Below is a small trained network, with its code and all its weights. Each question gives an input and a target symbol and asks what happens when units are switched off, that is, made to give their printed mean instead of their output.

import numpy as np


def w(rows, s, z=0):
    codes = np.array(rows[::2]) - 128.0
    scale = np.full(codes.shape[1], s)
    scale[-1] = z or s
    return codes * scale


def f(y):
    return np.maximum(y, 0)


def softmax(a):
    e = np.exp(a - a.max(-1, keepdims=True))
    return e / e.sum(-1, keepdims=True)


def log_softmax(a):
    a = a - a.max(-1, keepdims=True)
    return a - np.log(np.exp(a).sum(-1, keepdims=True))


def net(x, mask):
    ids = ['βγελξπσ'.index(c) for c in x.split()]
    T = len(ids)
    res = E[ids] + P[:T]
    r = res
    for j in range(2):
        rows = slice(3 * j, 3 * j + 3)
        q, k, v = (r @ M[0][rows].T for M in (Q, K, V))
        z = softmax(np.where(np.tri(T) > 0, q @ k.T / 3**0.5, -1e9)) @ v
        o = O[0][rows]
        res = res + np.where(mask[j], z, o[:, -1]) @ o[:, :-1]
    y = f(res @ A[0][:, :-1].T + A[0][:, -1])
    res = res + np.where(mask[2:26], y, B[0][:, -1]) @ B[0][:, :-1]
    return log_softmax(res[-1] @ U[:, :-1].T + U[:, -1])


Q, K, V, O, A, B = {}, {}, {}, {}, {}, {}
E = w([
[173,91,150,210],'β',
[171,93,145,211],'γ',
[26,89,155,217],'ε',
[127,48,161,6],'λ',
[173,90,151,208],'ξ',
[11,229,151,120],'π',
[203,188,228,103],'σ',
],0.013)
P = w([
[76,135,161,254],'0',
[103,106,147,161],'1',
[138,99,118,125],'2',
[174,93,95,98],'3',
[195,97,88,70],'4',
[206,107,78,50],'5',
],0.0073)
Q[0] = w([
[236,218,254,119],'head 1',
[49,225,206,141],'head 1',
[31,94,45,139],'head 1',
[127,177,33,149],'head 2',
[177,206,103,69],'head 2',
[39,164,214,86],'head 2',
],0.0076)
K[0] = w([
[164,119,151,26],'head 1',
[175,255,94,145],'head 1',
[108,135,58,174],'head 1',
[171,139,4,92],'head 2',
[120,227,104,17],'head 2',
[27,151,75,206],'head 2',
],0.0083)
V[0] = w([
[44,162,213,97],'head 1',
[233,254,162,81],'head 1',
[134,48,179,24],'head 1',
[195,73,107,195],'head 2',
[99,77,31,137],'head 2',
[119,198,109,119],'head 2',
],0.0086)
O[0] = w([
[171,169,11,135,209],'head 1',
[15,92,120,231,3],'head 1',
[27,49,74,49,106],'head 1',
[36,213,244,116,181],'head 2',
[37,96,1,188,86],'head 2',
[160,66,129,177,77],'head 2',
],0.0066,0.0046)
A[0] = w([
[68,104,130,171,119],'neuron 1',
[124,184,87,95,165],'neuron 2',
[168,184,187,92,72],'neuron 3',
[132,28,92,200,112],'neuron 4',
[206,73,149,116,87],'neuron 5',
[129,126,145,184,107],'neuron 6',
[68,148,117,92,191],'neuron 7',
[62,73,112,197,158],'neuron 8',
[77,103,169,98,160],'neuron 9',
[177,117,47,101,169],'neuron 10',
[83,136,54,169,95],'neuron 11',
[91,79,63,146,98],'neuron 12',
[77,208,79,155,109],'neuron 13',
[120,106,73,88,106],'neuron 14',
[58,206,150,99,35],'neuron 15',
[121,148,165,246,59],'neuron 16',
[198,118,129,142,2],'neuron 17',
[200,86,96,81,129],'neuron 18',
[131,139,141,173,162],'neuron 19',
[180,74,141,137,109],'neuron 20',
[108,70,158,67,121],'neuron 21',
[24,179,125,143,103],'neuron 22',
[37,72,45,63,10],'neuron 23',
[59,92,163,151,68],'neuron 24',
],0.013,0.0081)
B[0] = w([
[167,166,69,147,140],'neuron 1',
[100,114,190,83,210],'neuron 2',
[158,109,69,117,241],'neuron 3',
[124,164,107,212,145],'neuron 4',
[80,139,96,166,212],'neuron 5',
[162,151,44,133,181],'neuron 6',
[191,127,110,131,212],'neuron 7',
[172,169,83,193,150],'neuron 8',
[192,101,105,148,208],'neuron 9',
[13,150,222,121,246],'neuron 10',
[129,19,191,37,147],'neuron 11',
[191,184,107,143,142],'neuron 12',
[188,103,102,209,184],'neuron 13',
[164,161,132,254,187],'neuron 14',
[151,156,43,206,147],'neuron 15',
[88,149,28,110,238],'neuron 16',
[226,160,9,211,137],'neuron 17',
[64,180,103,143,255],'neuron 18',
[176,101,174,138,232],'neuron 19',
[136,166,119,194,182],'neuron 20',
[122,90,38,115,233],'neuron 21',
[167,117,69,127,161],'neuron 22',
[178,88,247,176,190],'neuron 23',
[141,135,97,164,136],'neuron 24',
],0.007,0.0055)
U = w([
[150,146,99,134,150],'β',
[126,118,254,114,254],'γ',
[112,104,126,114,52],'ε',
[120,118,124,87,83],'λ',
[89,155,129,78,107],'ξ',
[121,117,124,99,61],'π',
[78,130,141,131,71],'σ',
],0.016,0.0079)

Each question gives the input, a string of symbols that net reads in full, and the target symbol t.
The units are the heads (3 rows each of Q, K, V and O) and the neurons (one row each of A and B). Each row of codes is followed by its name. A weight is (code - 128) times the scale printed after its matrix; where a second scale follows, it is the last column's (O, A, B and U).
mask holds one flag per unit, heads first, then neurons. A switched-off unit (its flag False) gives its mean, the last column of its rows in O or B, instead of its output. The means were averaged over made-up inputs and are rounded, as every weight is.
A unit's drop is (log p(t) with every unit on - log p(t) with that unit switched off) / (log p(t) with every unit on - log p(t) with every unit switched off).
unit that matters most: the unit with the biggest drop
k most important neurons: the k neurons with the biggest drops, biggest first
which heads matter: for each layer, one digit per head in row order, 1 if its drop is at least 0.15 and else 0, layers parted by /
drop of u: that unit's drop, to one decimal
input π π λ π β, target σ: unit that matters most	neuron 10
input γ ε π, target β: which heads matter	00
input ε β λ ξ λ β, target γ: which heads matter	01
input π ε π, target γ: 2 most important neurons	neuron 10; neuron 2
input ε ε ε, target γ: which heads matter	11
input β π ε γ γ, target γ: which heads matter	01
input ε ε λ, target ξ: which heads matter	10
input π σ π λ, target σ: 4 most important neurons	neuron 10; neuron 18; neuron 21; neuron 5
input σ γ ε, target β: 2 most important neurons	neuron 10; neuron 8
input π ξ σ γ β β, target γ: which heads matter	11
input γ ξ ε γ, target γ: which heads matter	01
input π π λ π ξ, target σ: which heads matter	10
input ε π ε, target γ: which heads matter	10
input ξ ξ π ξ, target γ: which heads matter	01
input π ε λ π λ, target γ: which heads matter	10
input ξ ε π λ λ, target γ: which heads matter	11
input ε γ π, target β: 3 most important neurons	neuron 13; neuron 15; neuron 22
input β ξ ε, target β: 2 most important neurons	neuron 10; neuron 15
input π ε λ, target σ: drop of neuron 18	0.4
input π γ π, target γ: drop of neuron 2	0.2
input ξ ξ ξ ξ, target γ: drop of neuron 2	-0.1
